Here is a tiny trained network, its code and every weight. The questions are about switching its units off for an input and a class, where a switched-off unit gives its printed mean instead of its output.

import numpy as np


def w(rows, s, z=0):
    codes = np.array(rows[::2]) - 128.0
    scale = np.full(codes.shape[1], s)
    scale[-1] = z or s
    return codes * scale


def f(y):
    return y / 2 * (1 + np.tanh(0.7978845608 * (y + 0.044715 * y**3)))


def log_softmax(a):
    a = a - a.max(-1, keepdims=True)
    return a - np.log(np.exp(a).sum(-1, keepdims=True))


def net(x, mask):
    res = np.array(x, float).reshape(1, 8) / 4 @ E
    y = f(res @ A[0][:, :-1].T + A[0][:, -1])
    res = res + np.where(mask, y, B[0][:, -1]) @ B[0][:, :-1]
    return log_softmax(res[-1] @ U[:, :-1].T + U[:, -1])


A, B = {}, {}
E = w([
[135,122,79,34,143],'x0',
[165,35,217,142,198],'x1',
[118,87,182,168,136],'x2',
[144,35,34,101,42],'x3',
[188,135,86,146,222],'x4',
[162,90,71,254,68],'x5',
[24,134,97,235,193],'x6',
[186,243,146,126,141],'x7',
],0.0067)
A[0] = w([
[151,64,106,136,106,93],'N1',
[127,157,119,67,159,252],'N2',
[149,149,126,143,97,61],'N3',
[95,221,97,79,119,187],'N4',
[128,105,119,115,164,86],'N5',
[204,159,113,133,185,182],'N6',
[109,105,155,159,113,203],'N7',
[62,136,155,97,124,91],'N8',
[147,177,67,212,134,100],'N9',
[92,84,185,142,134,134],'N10',
[161,88,125,98,137,141],'N11',
[163,112,121,155,95,201],'N12',
[157,161,148,103,92,248],'N13',
[132,30,97,132,60,97],'N14',
[173,89,98,162,123,30],'N15',
[152,106,124,132,41,245],'N16',
[57,98,156,228,112,97],'N17',
[144,103,139,96,177,160],'N18',
[148,84,185,102,205,191],'N19',
[127,116,128,65,150,165],'N20',
[3,152,151,192,189,206],'N21',
[126,143,95,110,173,200],'N22',
[158,154,166,82,129,209],'N23',
[61,137,63,117,99,154],'N24',
[151,153,164,133,63,160],'N25',
],0.014,0.0024)
B[0] = w([
[102,31,60,122,151,187],'N1',
[104,207,116,82,152,198],'N2',
[138,140,126,85,125,139],'N3',
[118,212,68,107,83,217],'N4',
[110,138,126,115,154,141],'N5',
[210,173,114,145,171,203],'N6',
[103,83,194,129,166,169],'N7',
[122,150,114,164,129,163],'N8',
[185,130,104,162,74,205],'N9',
[97,108,129,171,142,181],'N10',
[91,102,147,95,182,168],'N11',
[164,81,172,111,137,173],'N12',
[101,193,153,2,135,184],'N13',
[82,54,98,91,98,243],'N14',
[156,67,69,169,123,169],'N15',
[122,93,188,41,52,212],'N16',
[105,79,168,180,204,231],'N17',
[117,134,182,85,182,173],'N18',
[126,148,174,77,195,223],'N19',
[72,156,141,105,158,176],'N20',
[93,167,182,213,136,254],'N21',
[99,236,130,165,165,164],'N22',
[120,209,139,77,163,195],'N23',
[77,131,33,136,74,197],'N24',
[207,127,178,62,65,172],'N25',
],0.0079,0.0097)
U = w([
[254,114,106,148,132,101],'0',
[140,167,128,81,106,252],'1',
[123,137,134,127,154,222],'2',
[87,107,148,202,154,70],'3',
[89,176,66,154,88,57],'4',
[101,18,103,107,86,128],'5',
[181,115,138,78,85,79],'6',
[130,149,126,98,176,86],'7',
],0.013,0.0034)

Each question gives the input, the list of numbers given to net, and the class t.
The units are the neurons (one row each of A and B). Each row of codes is followed by its name. A weight is (code - 128) times the scale printed after its matrix; where a second scale follows, it is the last column's (A, B and U).
mask holds one flag per neuron, in row order. A switched-off neuron (its flag False) gives its mean, the last column of its row in B, instead of its output. The means were averaged over made-up inputs and are rounded, as every weight is.
A unit's drop is (log p(t) with every unit on - log p(t) with that unit switched off) / (log p(t) with every unit on - log p(t) with every unit switched off).
The circuit of an input: a set's keep is (log p(t) with only the set's units on - log p(t) with every unit switched off) / (log p(t) with every unit on - log p(t) with every unit switched off). Starting from the 12 units with the biggest drops (on a tie, the unit counted first), units are removed one at a time, each time the one whose removal leaves the highest keep (on an exact tie, the one counted first), for as long as the keep stays at least 0.8.
circuit, biggest first: the units of the circuit, biggest drop first
top k neurons: the k neurons with the biggest drops, biggest first
drop when u is switched off: that unit's drop, to one decimal
input [6,-7,-4,0,-8,-3,-2,-7], class 4: circuit, biggest first => [N24]
input [6,0,4,6,7,1,-3,2], class 5: circuit, biggest first => [N1 N14]
input [0,6,-1,-3,-5,2,-7,-5], class 5: circuit, biggest first => [N14 N6]
input [6,2,5,3,4,7,6,0], class 5: circuit, biggest first => [N14 N1]
input [3,6,-8,2,-7,2,3,7], class 6: circuit, biggest first => [N21 N22 N17]
input [4,-1,-1,-5,-4,6,8,6], class 3: top 2 neurons => [N17 N21]
input [1,-5,-8,-4,-5,7,-5,-4], class 6: top 2 neurons => [N25 N16]
input [5,1,8,7,6,-2,3,6], class 0: top 2 neurons => [N13 N6]
input [7,-6,5,-7,-7,-8,7,-3], class 4: drop when N4 is switched off => 0.2
input [2,-5,6,6,-2,1,-6,0], class 5: drop when N14 is switched off => 0.1
input [1,-3,-3,6,6,-6,7,-1], class 4: drop when N20 is switched off => 0.0
input [-3,1,-4,-7,-5,-3,0,-3], class 3: drop when N6 is switched off => 0.1
